Below are the code and all the weights of a small trained network. Each question names an input and a class and asks about switching units off, where a switched-off unit gives its printed mean instead of its output.

import numpy as np


def w(rows, s, z=0):
    codes = np.array(rows[::2]) - 128.0
    scale = np.full(codes.shape[1], s)
    scale[-1] = z or s
    return codes * scale


def norm(h):
    return h / np.sqrt((h * h).mean(-1, keepdims=True) + 1e-5)


def f(y):
    return np.maximum(y, 0)


def log_softmax(a):
    a = a - a.max(-1, keepdims=True)
    return a - np.log(np.exp(a).sum(-1, keepdims=True))


def net(x, mask):
    res = np.array(x, float).reshape(1, 3) / 4 @ E
    u = 0
    for l in range(2):
        y = f(norm(res) @ A[l][:, :-1].T + A[l][:, -1])
        res = res + np.where(mask[u : u + 6], y, B[l][:, -1]) @ B[l][:, :-1]
        u += 6
    return log_softmax(norm(res)[-1] @ U[:, :-1].T + U[:, -1])


A, B = {}, {}
E = w([
[186,101,55,195,2,160],'x0',
[174,141,210,201,113,37],'x1',
[131,100,112,151,153,123],'x2',
],0.0045)
A[0] = w([
[181,190,127,85,151,214,155],'L0N0',
[100,87,92,115,75,132,10],'L0N1',
[164,194,55,202,103,125,84],'L0N2',
[110,169,82,95,109,145,81],'L0N3',
[136,166,3,95,150,159,104],'L0N4',
[120,98,114,95,157,217,84],'L0N5',
],0.0072,0.0013)
B[0] = w([
[80,119,73,214,203,77,196],'L0N0',
[152,124,119,48,105,209,191],'L0N1',
[167,130,198,58,125,164,242],'L0N2',
[67,4,123,126,101,89,184],'L0N3',
[12,131,97,130,24,15,253],'L0N4',
[87,192,18,126,200,29,225],'L0N5',
],0.0043,0.0041)
A[1] = w([
[148,234,211,168,111,107,128],'L1N0',
[212,151,178,183,142,46,205],'L1N1',
[143,14,115,162,57,211,236],'L1N2',
[129,172,158,88,255,172,1],'L1N3',
[131,74,90,118,26,196,226],'L1N4',
[113,166,144,91,204,125,99],'L1N5',
],0.0076,0.00088)
B[1] = w([
[100,102,65,141,176,136,223],'L1N0',
[25,125,29,58,122,131,248],'L1N1',
[133,167,187,116,139,133,232],'L1N2',
[208,157,159,168,109,144,206],'L1N3',
[178,129,199,162,206,123,253],'L1N4',
[233,91,194,171,2,192,203],'L1N5',
],0.0074,0.0057)
U = w([
[14,102,17,87,140,53,254],'0',
[254,120,223,140,136,139,2],'1',
],0.0083,4.5e-05)

Each question gives the input, the list of numbers given to net, and the class t.
The units are the neurons (one row each of A and B). Each row of codes is followed by its name. A weight is (code - 128) times the scale printed after its matrix; where a second scale follows, it is the last column's (A, B and U).
mask holds one flag per neuron, layer by layer. A switched-off neuron (its flag False) gives its mean, the last column of its row in B, instead of its output. The means were averaged over made-up inputs and are rounded, as every weight is.
A unit's drop is (log p(t) with every unit on - log p(t) with that unit switched off) / (log p(t) with every unit on - log p(t) with every unit switched off).
The circuit of an input: a set's keep is (log p(t) with only the set's units on - log p(t) with every unit switched off) / (log p(t) with every unit on - log p(t) with every unit switched off). Starting from all 12 units, units are removed one at a time, each time the one whose removal leaves the highest keep (on an exact tie, the one counted first), for as long as the keep stays at least 0.8.
units of the circuit, in order: the units of the circuit, biggest drop first
top k neurons: the k neurons with the biggest drops, biggest first
top k neurons in layer l: the k neurons of layer l with the biggest drops, biggest first
drop of u: that unit's drop, to one decimal
input [-5,-4,5], class 1: top 4 neurons in layer 1 => L1N1; L1N3; L1N5; L1N0
input [7,-4,-8], class 1: units of the circuit, in order => L1N4
input [-8,-6,8], class 1: top 2 neurons => L1N1; L1N5
input [-5,6,-6], class 0: top 2 neurons => L1N1; L1N0
input [6,6,6], class 0: top 3 neurons in layer 1 => L1N1; L1N5; L1N3
input [6,-4,-3], class 1: top 2 neurons in layer 1 => L1N1; L1N4
input [4,-2,-3], class 1: top 2 neurons => L1N4; L1N1
input [-4,5,8], class 0: drop of L1N1 => 3.1
input [-5,6,-2], class 0: drop of L1N1 => 2.9
input [-4,5,-5], class 0: drop of L1N1 => 2.7
